Read these off the row that follows.
1) Read off the first entry from the right.
2) Read off the first entry.
3) Read off the entry just left of 2.9.
4) Read off the 3rd entry from the right.
5) Read off the 2nd entry from the left.
6) Read off the third entry from the left.
7) Read off the fourth-last entry.
[ -8.3 -82.1  -2.0  28.2 -32.3 -43.5   8.1 -60.8  11.5  21.8  42.9   2.9]
1) 2.9
2) -8.3
3) 42.9
4) 21.8
5) -82.1
6) -2.0
7) 11.5

array([[4720, 5586, 1692, 4917, 6682, 2430, 2937, 4900, 8197],
       [3930, 5318, 2369, 5202, 5760, 3418, 3001, 4962, 8046],
       [3432, 4367, 3143, 5214, 5897, 4458, 2385, 4962, 8768],
       [4270, 5630, 1891, 5275, 5920, 2757, 3029, 5245, 8068],
       [4326, 5928, 1691, 5048, 6261, 3454, 2741, 5184, 8176],
       [4046, 5015, 2091, 5048, 5791, 3305, 2873, 5092, 8178],
       [3927, 5289, 2189, 4908, 5944, 3520, 2656, 4923, 8328],
       [4098, 5286, 2771, 5016, 5773, 4006, 2709, 5432, 8234]])
Indices start at 0.
Read off the entry in row 0 and column 0.
Answer: 4720
The entry directly above the largest entry: 8046
Read off the entry just left of 8234.
Answer: 5432
The entry in the bottom-left corner -> 4098
The entry at row 0, column 2 is 1692
Read off the entry just right of 3520.
Answer: 2656
Read off the entry directly below the largest entry.
Answer: 8068
The entry just left of 5791 is 5048
Read off the entry directly below 2656.
Answer: 2709
The entry just left of 2369 -> 5318
Read off the entry just left of the smallest entry.
Answer: 5928
The entry directly below the smallest entry: 2091
The entry just right of the smallest entry is 5048
Read off the entry just left of 5630.
Answer: 4270
Read off the entry in row 1 and column 0.
Answer: 3930
Read off the top-right entry.
Answer: 8197
Read off the entry at row 2, column 1.
Answer: 4367
The entry in the bottom-right corner: 8234
The entry just left of 2873 -> 3305
The entry just left of 2741 -> 3454
The entry in row 2 and column 0 -> 3432
Read off the entry just right of 5016.
Answer: 5773
The entry just right of 6682 -> 2430
The entry just left of 2656 is 3520
Read off the entry directly above the smallest entry.
Answer: 1891
Read off the bottom entry of the column that holds the smallest entry.
Answer: 2771
The entry just left of the largest entry is 4962
Read off the entry directly below 1692.
Answer: 2369
Read off the entry in row 0 and column 1.
Answer: 5586
The entry just left of 2430: 6682

((0.0, 4.6, -14.5, 3.1, -7.0, 2.9, 10.3, 24.6, 11.0, -6.9, 15.9, -11.6, 13.8, -6.1, -14.8, -15.4), (0.1, 32.0, -30.2, -2.0, -12.3, 77.3, -18.2, -14.6, -27.1, -31.6, 13.2, 10.4, -40.3, -3.2, 31.3, -2.4))
What is the smallest entry?
Answer: -40.3
What is the entry just left of -7.0?
Answer: 3.1
What is the entry just right of the smallest entry?
Answer: -3.2
The second smallest entry: -31.6
What is the entry just right of -2.0?
Answer: -12.3
The entry just left of -31.6: -27.1
The entry just right of 3.1 -> -7.0
What is the 3rd largest entry?
Answer: 31.3
The entry just left of -18.2 -> 77.3
What is the entry just right of the largest entry?
Answer: -18.2
What is the first entry in reading order?
Answer: 0.0
What is the entry just right of -30.2?
Answer: -2.0
The second entry in reading order -> 4.6
The 2nd largest entry is 32.0
What is the third entry in reading order?
Answer: -14.5
